Q: array([-0.7,  1.5,  0.8,  0.1,  0.9, -1.5, -0.1])
A: 0.9

Q:
array([[ 0.13, -0.19, -0.20, -0.19,  0.15,  0.15],
       [ 0.14, -0.20, -0.20, -0.18,  0.14,  0.12]])
A: -0.18

Q:
array([[ -25.6,  -67.0, -152.6,  150.3,  147.5],
       [ 123.7, -108.8, -126.8,   -4.0,    4.0]])
A: -126.8

Q:
array([[  6.644,   0.383, -15.881,  17.779,  -0.584],
       [  6.743,  -0.994, -13.732,  15.560,   0.520],
       [ 10.559,   2.258,  -9.275,  13.367,  -1.049]])
A: -9.275

Q: array([  3.62, -10.32,   3.58,   0.16,  11.75,  -1.54])
A: 0.16

Q:
array([[  1.86,  -8.43,  12.07,   7.58,   2.57,   5.20, -15.08],
       [ 13.35,  -6.89,  -1.61, -11.56,  -3.96,  -2.78,  14.68],
       [  7.45,  -7.12,   2.29,  -0.37,  -1.30,  -3.50,   1.28]])
A: -1.30

Q: array([ -23.89,  104.77, -145.48,   82.12])
A: 104.77
---
[[-17  16 -34 -37  -5]
 [-16   2  35 -21  27]
 [ -7  -1  45 -16  21]] -> 45

[[-21  15  30  13  26   0]
 [  1  24   8 -27   2  25]
 [-51   0 -44 -45 -27 -25]] -> -45

[[  6  -5   3  11  11  12  25]
 [ -4  -9  13  23  28  15  11]
 [-24 -45  31  18  12   3 -12]] -> 12

[[-45 -25  45 -31]
 [-19 -15  48   4]
 [ 32 -22 -45  37]] -> -22

[[ 18 -24 -16 -21  41   3]
 [ 44 -15 -44  -1  -3  -6]
 [ 42   0 -47   5 -13  16]] -> 5

[[  6 -20  13   9  28 -47]
 [ -2 -24  44 -39  -4  -8]
 [  7 -13   5  19  39 -38]] -> 19

[[  7 -26 -10  26  13  13 -12]
 [  0 -25  -1  25   9 -17 -20]
 [ -8 -57 -12 -11   7 -11   6]] -> 7
---
[[ -1.6 -13.3 -15.1 -11.6]
 [ 16.5 -14.0  14.5 -15.3]] >> -13.3

[[  83.728  -90.875  110.342   -0.853 -126.266]
 [  93.108  -61.870  118.466  -18.681 -149.780]
 [  69.179  -95.397  120.923  -14.210 -101.702]] >> 118.466

[[ 0.14  0.00 -0.03  0.09 -0.21 -0.13 -0.04]
 [-0.18 -0.10  0.01 -0.05 -0.06 -0.01 -0.05]
 [-0.04 -0.08  0.01 -0.05 -0.07 -0.07 -0.04]] >> -0.06

[[ -2.6   0.1  17.5 -14.3]
 [-15.0 -16.2 -19.0 -17.8]] >> 0.1

[[-185.8   74.4 -100.8  163.9 -108.5]
 [  31.3   42.1  -92.1  100.4   52.7]] >> -100.8

[[ -3.185  -2.422 -13.594   2.528 -17.374  -8.844]
 [ -7.283  17.883 -17.134  -1.867 -13.331 -11.690]
 [ -4.260  -3.989  -2.922  -0.299  -1.071  -5.964]] >> -1.867
---
[[76.09, -75.26, -108.37, 82.81, -57.02], [63.76, 63.09, 43.48, -150.18, -117.29], [132.92, 100.79, 151.00, 7.00, -63.97]] Answer: 76.09
[0.09, 0.14, 0.16, 0.01, -0.13] Answer: 0.09
[-3.787, 6.035, -14.524, -8.784, 14.445, 13.931, 2.786] Answer: -3.787
[-1.290, 1.381, -1.443, 0.634, -0.204] Answer: -1.290
[0.05, 0.13, 0.03, 0.12, 0.01, -0.11, 0.15] Answer: 0.05
[[-13.473, 11.625, -10.791, -1.256], [-4.481, -6.082, -3.014, -5.762]] Answer: -13.473
[1.0, -1.2, -1.1, -1.0, -1.7] Answer: 1.0
[[-5.782, -14.976, 19.035, 8.381], [-5.360, -3.435, 8.336, 5.772]] Answer: -5.782
---
array([[-622,   87,  886,  409,  688],
       [ 657, -619, -278,  100, -562]]) yields -622, -562

array([ 0, 62, 76, 59]) yields 0, 59

array([ -2, -22,  27, -48, -19, -19,  13]) yields -2, 13

array([[699,  82, 210, 784],
       [695, 787,  32, 949]]) yields 699, 949

array([  8, 224,  42, 131, 141, 116]) yields 8, 116

array([[ 119, -720, -449,  523,  209],
       [ -97, -325, -566,  139, -130]]) yields 119, -130

array([4822, 5565, 9291, 1554, 9840, 9403]) yields 4822, 9403

array([2213, 7763, 6804, 6428, 1418, 6290]) yields 2213, 6290

array([[102,  87,  92, 111,  96, 188, 157],
       [123, 235, 103, 216, 184, 152, 112],
       [136,  92, 138,  99, 106,  32,  67]]) yields 102, 67
---
[ -2.216  10.354  18.513 -10.410   4.707] | 18.513, 10.354

[[ 0.15 -0.14 -0.01  0.15  0.01]
 [ 0.01  0.00  0.12  0.03  0.19]
 [-0.05  0.02  0.16  0.02  0.02]] | 0.19, 0.16

[-10.572  -4.563  16.150   7.050   0.417] | 16.150, 7.050

[ 0.077 -0.107  0.033  0.103] | 0.103, 0.077

[-0.191  0.001 -0.178  0.008  0.151 -0.053] | 0.151, 0.008

[ 1.009 -1.444  1.229  1.326 -0.404] | 1.326, 1.229
